Here is a tiny trained network, its code and every weight. The questions are about switching its units off for an input and a target symbol, where a switched-off unit gives its printed mean instead of its output.

import numpy as np


def w(rows, s, z=0):
    codes = np.array(rows[::2]) - 128.0
    scale = np.full(codes.shape[1], s)
    scale[-1] = z or s
    return codes * scale


def norm(h):
    return h / np.sqrt((h * h).mean(-1, keepdims=True) + 1e-5)


def f(y):
    return np.maximum(y, 0)


def softmax(a):
    e = np.exp(a - a.max(-1, keepdims=True))
    return e / e.sum(-1, keepdims=True)


def log_softmax(a):
    a = a - a.max(-1, keepdims=True)
    return a - np.log(np.exp(a).sum(-1, keepdims=True))


def net(x, mask):
    ids = ['βγδηθλμπτ'.index(c) for c in x.split()]
    T = len(ids)
    res = E[ids] + P[:T]
    r = norm(res)
    for j in range(2):
        rows = slice(2 * j, 2 * j + 2)
        q, k, v = (r @ M[0][rows].T for M in (Q, K, V))
        z = softmax(np.where(np.tri(T) > 0, q @ k.T / 2**0.5, -1e9)) @ v
        o = O[0][rows]
        res = res + np.where(mask[j], z, o[:, -1]) @ o[:, :-1]
    y = f(norm(res) @ A[0][:, :-1].T + A[0][:, -1])
    res = res + np.where(mask[2:14], y, B[0][:, -1]) @ B[0][:, :-1]
    return log_softmax(norm(res)[-1] @ U[:, :-1].T + U[:, -1])


Q, K, V, O, A, B = {}, {}, {}, {}, {}, {}
E = w([
[158,45,142,99],'β',
[118,85,155,146],'γ',
[133,152,162,183],'δ',
[109,114,111,135],'η',
[123,89,92,103],'θ',
[196,158,103,197],'λ',
[4,45,32,144],'μ',
[107,95,135,137],'π',
[132,146,191,190],'τ',
],0.016)
P = w([
[135,193,180,57],'0',
[209,15,221,136],'1',
[147,132,201,172],'2',
[50,76,203,212],'3',
[204,2,156,142],'4',
[46,33,141,126],'5',
[146,11,155,139],'6',
[83,137,175,195],'7',
[66,61,155,152],'8',
[27,78,141,154],'9',
[154,15,157,108],'10',
[9,83,142,131],'11',
[143,53,164,111],'12',
[149,94,146,235],'13',
],0.0077)
Q[0] = w([
[138,94,152,78],'h1',
[25,2,150,72],'h1',
[167,112,41,110],'h2',
[213,195,5,53],'h2',
],0.0062)
K[0] = w([
[254,148,224,77],'h1',
[84,196,163,16],'h1',
[149,165,87,171],'h2',
[137,11,133,199],'h2',
],0.0082)
V[0] = w([
[10,87,220,74],'h1',
[80,112,55,49],'h1',
[39,209,208,153],'h2',
[160,2,245,163],'h2',
],0.011)
O[0] = w([
[245,130,109,54,174],'h1',
[248,61,168,198,60],'h1',
[176,136,30,79,142],'h2',
[105,206,128,120,254],'h2',
],0.012,0.0091)
A[0] = w([
[81,156,80,145,220],'n1',
[122,167,94,75,17],'n2',
[127,68,67,137,203],'n3',
[155,247,207,129,132],'n4',
[96,154,173,127,132],'n5',
[149,144,190,174,200],'n6',
[67,117,140,143,252],'n7',
[185,109,138,87,182],'n8',
[96,111,191,59,124],'n9',
[72,93,163,127,127],'n10',
[156,158,108,160,114],'n11',
[164,146,184,110,139],'n12',
],0.014,0.0043)
B[0] = w([
[189,78,116,171,255],'n1',
[39,111,149,163,189],'n2',
[215,65,121,129,165],'n3',
[196,145,90,219,250],'n4',
[108,150,113,200,194],'n5',
[65,94,199,177,178],'n6',
[233,96,82,132,230],'n7',
[94,154,201,164,194],'n8',
[39,107,7,188,185],'n9',
[202,130,142,177,173],'n10',
[201,24,3,150,145],'n11',
[101,183,207,115,172],'n12',
],0.0074,0.0083)
U = w([
[69,98,95,60,126],'β',
[112,43,244,116,120],'γ',
[107,236,145,43,11],'δ',
[121,117,166,114,30],'η',
[178,162,160,36,188],'θ',
[45,166,164,183,194],'λ',
[184,4,121,101,128],'μ',
[100,42,78,164,213],'π',
[89,136,56,97,2],'τ',
],0.011,0.0026)

Each question gives the input, a string of symbols that net reads in full, and the target symbol t.
The units are the heads (2 rows each of Q, K, V and O) and the neurons (one row each of A and B). Each row of codes is followed by its name. A weight is (code - 128) times the scale printed after its matrix; where a second scale follows, it is the last column's (O, A, B and U).
mask holds one flag per unit, heads first, then neurons. A switched-off unit (its flag False) gives its mean, the last column of its rows in O or B, instead of its output. The means were averaged over made-up inputs and are rounded, as every weight is.
A unit's drop is (log p(t) with every unit on - log p(t) with that unit switched off) / (log p(t) with every unit on - log p(t) with every unit switched off).
The circuit of an input: a set's keep is (log p(t) with only the set's units on - log p(t) with every unit switched off) / (log p(t) with every unit on - log p(t) with every unit switched off). Starting from the 12 units with the biggest drops (on a tie, the unit counted first), units are removed one at a time, each time the one whose removal leaves the highest keep (on an exact tie, the one counted first), for as long as the keep stays at least 0.8.
circuit, biggest first: the units of the circuit, biggest drop first
most important unit: the unit with the biggest drop
k most important neurons: the k neurons with the biggest drops, biggest first
heads that matter: for each layer, one digit per head in row order, 1 if its drop is at least 0.15 and else 0, layers parted by /
drop of u: that unit's drop, to one decimal
input θ λ μ λ τ θ δ μ τ, target γ: circuit, biggest first : h2
input θ τ μ γ γ λ δ τ λ τ β, target γ: circuit, biggest first : n8, n7, n4
input β δ δ η γ, target λ: heads that matter : 10
input λ β τ λ λ μ λ β τ τ, target π: heads that matter : 01
input θ θ β δ β γ η η, target γ: heads that matter : 11
input γ η μ β μ τ γ λ λ π θ, target δ: heads that matter : 11
input η θ π δ λ λ λ η δ β λ γ, target μ: heads that matter : 01
input δ π γ λ λ η λ β, target β: heads that matter : 01
input δ γ η π γ, target β: circuit, biggest first : h1, n4
input β λ θ, target λ: heads that matter : 01
input η θ γ λ β λ β λ δ θ, target μ: heads that matter : 10
input γ γ η, target δ: circuit, biggest first : h1, n7
input π π β δ δ β λ π μ δ π, target θ: heads that matter : 10
input β θ β π γ, target λ: circuit, biggest first : h2
input η τ τ μ τ, target μ: heads that matter : 01
input γ θ γ μ λ π θ η θ γ β, target δ: heads that matter : 11
input β τ λ τ δ η β λ γ δ β, target λ: 3 most important neurons : n8, n9, n7
input η π μ γ τ π, target μ: drop of h2 : 0.3
input θ π π λ β λ θ γ γ β, target γ: drop of h1 : 1.2
input π θ τ λ η, target θ: drop of h1 : 1.0
input β γ θ δ θ λ π β π β π, target λ: most important unit : h2
